Below is a small trained network, with its code and all its weights. Each question gives an input and a class and asks what happens when units are switched off, that is, made to give their printed mean instead of their output.

import numpy as np


def w(rows, s, z=0):
    codes = np.array(rows[::2]) - 128.0
    scale = np.full(codes.shape[1], s)
    scale[-1] = z or s
    return codes * scale


def f(y):
    return np.maximum(y, 0)


def log_softmax(a):
    a = a - a.max(-1, keepdims=True)
    return a - np.log(np.exp(a).sum(-1, keepdims=True))


def net(x, mask):
    res = np.array(x, float).reshape(1, 8) / 4 @ E
    y = f(res @ A[0][:, :-1].T + A[0][:, -1])
    res = res + np.where(mask, y, B[0][:, -1]) @ B[0][:, :-1]
    return log_softmax(res[-1] @ U[:, :-1].T + U[:, -1])


A, B = {}, {}
E = w([
[142,108,230,171],'x0',
[32,154,136,138],'x1',
[85,211,229,151],'x2',
[216,104,177,67],'x3',
[93,127,168,1],'x4',
[97,118,118,111],'x5',
[45,45,215,134],'x6',
[155,76,69,175],'x7',
],0.008)
A[0] = w([
[108,167,105,210,166],'N1',
[58,94,114,88,249],'N2',
[83,166,58,50,190],'N3',
[252,161,120,124,254],'N4',
[112,125,198,158,160],'N5',
[82,194,171,146,162],'N6',
[133,67,139,190,202],'N7',
[127,104,78,77,191],'N8',
[166,151,184,95,113],'N9',
[102,196,169,119,138],'N10',
[114,151,84,174,154],'N11',
[204,106,119,78,173],'N12',
[156,118,118,234,205],'N13',
[120,58,202,166,197],'N14',
[101,110,68,178,178],'N15',
[122,206,189,115,194],'N16',
[200,116,140,86,150],'N17',
[98,183,139,112,207],'N18',
[118,128,82,144,177],'N19',
],0.014,0.0044)
B[0] = w([
[246,217,136,163,212],'N1',
[21,122,121,102,199],'N2',
[87,138,107,52,211],'N3',
[255,84,136,116,250],'N4',
[90,103,176,133,188],'N5',
[112,198,213,123,200],'N6',
[94,133,76,238,201],'N7',
[136,111,62,51,195],'N8',
[204,109,179,162,177],'N9',
[133,165,236,90,186],'N10',
[161,188,83,147,192],'N11',
[188,35,89,127,211],'N12',
[165,161,109,212,230],'N13',
[31,88,160,202,207],'N14',
[86,222,40,147,210],'N15',
[171,121,240,87,205],'N16',
[159,42,62,139,197],'N17',
[143,185,166,64,182],'N18',
[106,184,37,126,182],'N19',
],0.0078,0.013)
U = w([
[209,11,111,126,192],'0',
[150,162,217,97,158],'1',
[103,111,83,24,145],'2',
[97,61,139,206,122],'3',
[188,184,99,203,6],'4',
],0.011,0.0017)

Each question gives the input, the list of numbers given to net, and the class t.
The units are the neurons (one row each of A and B). Each row of codes is followed by its name. A weight is (code - 128) times the scale printed after its matrix; where a second scale follows, it is the last column's (A, B and U).
mask holds one flag per neuron, in row order. A switched-off neuron (its flag False) gives its mean, the last column of its row in B, instead of its output. The means were averaged over made-up inputs and are rounded, as every weight is.
A unit's drop is (log p(t) with every unit on - log p(t) with that unit switched off) / (log p(t) with every unit on - log p(t) with every unit switched off).
The circuit of an input: a set's keep is (log p(t) with only the set's units on - log p(t) with every unit switched off) / (log p(t) with every unit on - log p(t) with every unit switched off). Starting from the 12 units with the biggest drops (on a tie, the unit counted first), units are removed one at a time, each time the one whose removal leaves the highest keep (on an exact tie, the one counted first), for as long as the keep stays at least 0.8.
circuit, biggest first: the units of the circuit, biggest drop first
top k neurons: the k neurons with the biggest drops, biggest first
drop of u: that unit's drop, to one decimal
input [-3,7,4,-7,-1,-8,8,6], class 4: circuit, biggest first => [N1]
input [1,-3,-8,3,0,6,8,-4], class 3: circuit, biggest first => [N14; N4]
input [1,7,-8,-8,-2,-6,8,7], class 4: top 2 neurons => [N15; N1]
input [2,3,-1,-2,6,2,-3,0], class 2: top 2 neurons => [N1; N3]
input [2,3,1,5,1,-7,7,-2], class 3: top 2 neurons => [N14; N1]
input [2,4,-8,7,0,2,7,0], class 3: top 2 neurons => [N14; N4]
input [-7,-8,-1,6,-8,3,-6,7], class 0: top 2 neurons => [N4; N12]
input [-6,-2,-7,5,0,5,-7,-8], class 0: top 2 neurons => [N4; N12]
input [5,-3,2,8,1,-3,4,-5], class 0: top 2 neurons => [N17; N12]
input [-4,1,7,7,-7,7,7,7], class 3: drop of N14 => 0.2
input [1,0,-1,1,-1,-5,-6,1], class 0: drop of N4 => 0.2
input [1,7,2,-8,2,-8,6,2], class 1: drop of N10 => 0.1
